Here is a tiny trained network, its code and every weight. The questions are about switching its units off for an input and a target symbol, where a switched-off unit gives its printed mean instead of its output.

import numpy as np


def w(rows, s, z=0):
    codes = np.array(rows[::2]) - 128.0
    scale = np.full(codes.shape[1], s)
    scale[-1] = z or s
    return codes * scale


def f(y):
    return np.maximum(y, 0)


def softmax(a):
    e = np.exp(a - a.max(-1, keepdims=True))
    return e / e.sum(-1, keepdims=True)


def log_softmax(a):
    a = a - a.max(-1, keepdims=True)
    return a - np.log(np.exp(a).sum(-1, keepdims=True))


def net(x, mask):
    ids = ['αβγδεζηθλμξπτφψω'.index(c) for c in x.split()]
    T = len(ids)
    res = E[ids] + P[:T]
    u = 0
    for l in range(3):
        r = res
        for j in range(3):
            rows = slice(3 * j, 3 * j + 3)
            q, k, v = (r @ M[l][rows].T for M in (Q, K, V))
            z = softmax(np.where(np.tri(T) > 0, q @ k.T / 3**0.5, -1e9)) @ v
            o = O[l][rows]
            res = res + np.where(mask[u + j], z, o[:, -1]) @ o[:, :-1]
        u += 3
        y = f(res @ A[l][:, :-1].T + A[l][:, -1])
        res = res + np.where(mask[u : u + 4], y, B[l][:, -1]) @ B[l][:, :-1]
        u += 4
    return log_softmax(res[-1] @ U[:, :-1].T + U[:, -1])


Q, K, V, O, A, B = {}, {}, {}, {}, {}, {}
E = w([
[250,104,184],'α',
[39,112,187],'β',
[132,77,109],'γ',
[125,76,141],'δ',
[137,69,132],'ε',
[136,72,131],'ζ',
[59,120,58],'η',
[127,75,140],'θ',
[139,67,131],'λ',
[129,74,139],'μ',
[145,58,131],'ξ',
[140,65,130],'π',
[125,181,228],'τ',
[131,71,133],'φ',
[139,65,139],'ψ',
[147,57,130],'ω',
],0.015)
P = w([
[158,42,253],'0',
[147,69,197],'1',
[127,82,169],'2',
[112,91,161],'3',
[101,100,143],'4',
[94,104,137],'5',
[95,113,122],'6',
[93,118,119],'7',
[92,127,116],'8',
[93,132,102],'9',
[91,137,102],'10',
[94,146,87],'11',
[97,148,88],'12',
[100,145,113],'13',
],0.0068)
Q[0] = w([
[215,184,93],'0.h1',
[90,17,121],'0.h1',
[157,70,166],'0.h1',
[8,175,184],'0.h2',
[157,86,36],'0.h2',
[173,65,49],'0.h2',
[235,5,108],'0.h3',
[182,177,152],'0.h3',
[143,201,179],'0.h3',
],0.014)
K[0] = w([
[194,60,216],'0.h1',
[83,103,6],'0.h1',
[73,109,108],'0.h1',
[104,240,84],'0.h2',
[103,29,144],'0.h2',
[131,20,136],'0.h2',
[215,45,130],'0.h3',
[113,79,214],'0.h3',
[78,130,228],'0.h3',
],0.015)
V[0] = w([
[133,114,212],'0.h1',
[97,17,116],'0.h1',
[77,2,133],'0.h1',
[145,157,173],'0.h2',
[156,54,153],'0.h2',
[181,225,164],'0.h2',
[124,165,148],'0.h3',
[205,116,108],'0.h3',
[132,121,238],'0.h3',
],0.0078)
O[0] = w([
[120,176,192,159],'0.h1',
[224,165,151,222],'0.h1',
[210,183,156,254],'0.h1',
[149,165,138,150],'0.h2',
[132,96,254,186],'0.h2',
[150,195,102,86],'0.h2',
[88,182,124,113],'0.h3',
[182,125,196,85],'0.h3',
[68,158,109,201],'0.h3',
],0.0082,0.0064)
A[0] = w([
[38,91,198,236],'0.n1',
[234,91,146,235],'0.n2',
[178,226,196,253],'0.n3',
[2,116,78,187],'0.n4',
],0.009,0.0045)
B[0] = w([
[189,191,60,224],'0.n1',
[2,183,204,229],'0.n2',
[27,100,56,254],'0.n3',
[201,205,140,166],'0.n4',
],0.0081,0.011)
Q[1] = w([
[140,181,253],'1.h1',
[167,212,120],'1.h1',
[123,191,87],'1.h1',
[159,135,175],'1.h2',
[113,113,73],'1.h2',
[111,173,154],'1.h2',
[93,150,122],'1.h3',
[129,173,214],'1.h3',
[128,139,99],'1.h3',
],0.012)
K[1] = w([
[120,90,68],'1.h1',
[192,172,112],'1.h1',
[119,168,94],'1.h1',
[92,164,186],'1.h2',
[139,67,103],'1.h2',
[125,129,96],'1.h2',
[55,82,93],'1.h3',
[123,246,125],'1.h3',
[111,98,110],'1.h3',
],0.014)
V[1] = w([
[119,174,185],'1.h1',
[152,130,2],'1.h1',
[114,149,26],'1.h1',
[83,176,166],'1.h2',
[80,123,208],'1.h2',
[48,200,210],'1.h2',
[69,132,140],'1.h3',
[145,185,196],'1.h3',
[181,109,75],'1.h3',
],0.0051)
O[1] = w([
[90,129,199,171],'1.h1',
[12,34,96,99],'1.h1',
[163,68,102,143],'1.h1',
[185,50,254,202],'1.h2',
[155,113,162,180],'1.h2',
[91,23,147,254],'1.h2',
[88,90,35,188],'1.h3',
[146,49,193,165],'1.h3',
[156,199,173,56],'1.h3',
],0.0035,0.01)
A[1] = w([
[223,89,138,8],'1.n1',
[139,94,188,105],'1.n2',
[207,209,181,13],'1.n3',
[255,143,86,8],'1.n4',
],0.016,0.018)
B[1] = w([
[145,6,10,128],'1.n1',
[144,153,89,254],'1.n2',
[219,208,241,128],'1.n3',
[101,109,104,128],'1.n4',
],0.016,0.0075)
Q[2] = w([
[94,17,120],'2.h1',
[12,159,123],'2.h1',
[12,141,144],'2.h1',
[159,198,191],'2.h2',
[94,233,196],'2.h2',
[71,148,113],'2.h2',
[142,113,109],'2.h3',
[121,42,160],'2.h3',
[109,8,102],'2.h3',
],0.013)
K[2] = w([
[184,93,77],'2.h1',
[106,136,38],'2.h1',
[88,188,57],'2.h1',
[70,108,27],'2.h2',
[175,71,6],'2.h2',
[131,143,88],'2.h2',
[109,120,114],'2.h3',
[147,50,188],'2.h3',
[134,44,91],'2.h3',
],0.015)
V[2] = w([
[213,99,153],'2.h1',
[153,68,151],'2.h1',
[94,254,52],'2.h1',
[83,189,71],'2.h2',
[83,216,162],'2.h2',
[50,126,35],'2.h2',
[69,92,74],'2.h3',
[134,176,220],'2.h3',
[108,165,217],'2.h3',
],0.0067)
O[2] = w([
[125,168,193,2],'2.h1',
[104,151,255,60],'2.h1',
[102,107,3,251],'2.h1',
[145,159,72,187],'2.h2',
[73,144,76,206],'2.h2',
[176,148,25,192],'2.h2',
[144,72,226,161],'2.h3',
[8,176,8,165],'2.h3',
[13,156,35,187],'2.h3',
],0.006,0.0091)
A[2] = w([
[169,151,108,156],'2.n1',
[118,145,116,200],'2.n2',
[229,207,252,7],'2.n3',
[186,80,116,80],'2.n4',
],0.019,0.016)
B[2] = w([
[131,178,166,154],'2.n1',
[167,112,175,254],'2.n2',
[252,242,239,128],'2.n3',
[78,83,157,128],'2.n4',
],0.018,0.017)
U = w([
[75,44,119,254],'α',
[148,158,109,239],'β',
[204,238,110,164],'γ',
[118,145,114,26],'δ',
[108,149,121,36],'ε',
[115,144,116,34],'ζ',
[251,59,196,206],'η',
[119,149,119,23],'θ',
[109,157,122,32],'λ',
[110,144,114,26],'μ',
[97,159,124,34],'ξ',
[106,146,123,34],'π',
[163,131,3,129],'τ',
[118,145,120,33],'φ',
[106,147,118,33],'ψ',
[94,160,125,44],'ω',
],0.012,0.0097)

Each question gives the input, a string of symbols that net reads in full, and the target symbol t.
The units are the heads (3 rows each of Q, K, V and O) and the neurons (one row each of A and B). Each row of codes is followed by its name. A weight is (code - 128) times the scale printed after its matrix; where a second scale follows, it is the last column's (O, A, B and U).
mask holds one flag per unit, layer by layer, with each layer's heads first. A switched-off unit (its flag False) gives its mean, the last column of its rows in O or B, instead of its output. The means were averaged over made-up inputs and are rounded, as every weight is.
A unit's drop is (log p(t) with every unit on - log p(t) with that unit switched off) / (log p(t) with every unit on - log p(t) with every unit switched off).
The circuit of an input: a set's keep is (log p(t) with only the set's units on - log p(t) with every unit switched off) / (log p(t) with every unit on - log p(t) with every unit switched off). Starting from the 12 units with the biggest drops (on a tie, the unit counted first), units are removed one at a time, each time the one whose removal leaves the highest keep (on an exact tie, the one counted first), for as long as the keep stays at least 0.8.
circuit, biggest first: the units of the circuit, biggest drop first
top k neurons: the k neurons with the biggest drops, biggest first
heads that matter: for each layer, one digit per head in row order, 1 if its drop is at least 0.15 and else 0, layers parted by /
input ξ γ β β ω φ β ψ τ, target α: top 3 neurons -> [0.n3, 1.n2, 0.n4]
input ξ φ τ τ β β α, target α: heads that matter -> 000 / 000 / 000
input β ξ η ζ ζ β ω ξ, target η: circuit, biggest first -> [0.n3]
input τ τ β π π φ ω β λ η ω ε, target η: circuit, biggest first -> [0.n3, 2.h1]
input β τ η β β λ η β ε ξ λ η β φ, target η: circuit, biggest first -> [0.h1, 2.h3]
input τ θ η φ ω η η π ω ψ ω ξ, target η: circuit, biggest first -> [0.n3, 2.h1]
input β ε β η π λ, target η: top 2 neurons -> [0.n3, 1.n2]
input ε λ φ τ δ, target τ: heads that matter -> 111 / 100 / 111
input λ δ λ ξ η η β β ζ, target η: circuit, biggest first -> [0.n3, 0.h2]
input τ π β π η η β φ ζ β β, target γ: circuit, biggest first -> [0.n2, 0.n1, 2.n1]
input β μ φ β η β ω τ β η θ, target η: circuit, biggest first -> [0.n3, 0.h1]
input τ φ η β τ ξ β ω ζ μ τ ω τ, target τ: heads that matter -> 010 / 100 / 100
input ξ η τ β β β β φ β π θ β β, target γ: top 4 neurons -> [0.n2, 2.n1, 0.n4, 0.n1]
input ξ λ θ β α ω ξ ψ τ λ ψ β, target τ: top 3 neurons -> [1.n2, 0.n2, 0.n4]
input τ ζ ζ ω π ε τ β ε ω μ ω η, target α: top 3 neurons -> [0.n1, 2.n2, 1.n2]
input τ η η β η, target η: top 2 neurons -> [0.n3, 0.n1]
input π ψ ξ β β π η ω, target η: circuit, biggest first -> [0.n3]
input ξ φ η β π, target η: circuit, biggest first -> [0.n3, 2.h1]
input ε λ β β η η β ω γ ξ τ τ η, target η: top 2 neurons -> [0.n2, 0.n3]
input β β β φ λ β η ζ, target η: heads that matter -> 110 / 000 / 100
input ω τ β φ τ λ ξ τ φ β β ξ η, target α: top 3 neurons -> [2.n2, 0.n1, 1.n2]
input ε δ τ, target α: top 4 neurons -> [1.n2, 0.n3, 0.n4, 2.n2]
input τ φ β ε α π ζ β β β β γ, target α: top 3 neurons -> [0.n2, 2.n1, 1.n2]
input τ τ ε τ β τ α τ ξ β π β, target τ: top 2 neurons -> [0.n2, 1.n2]
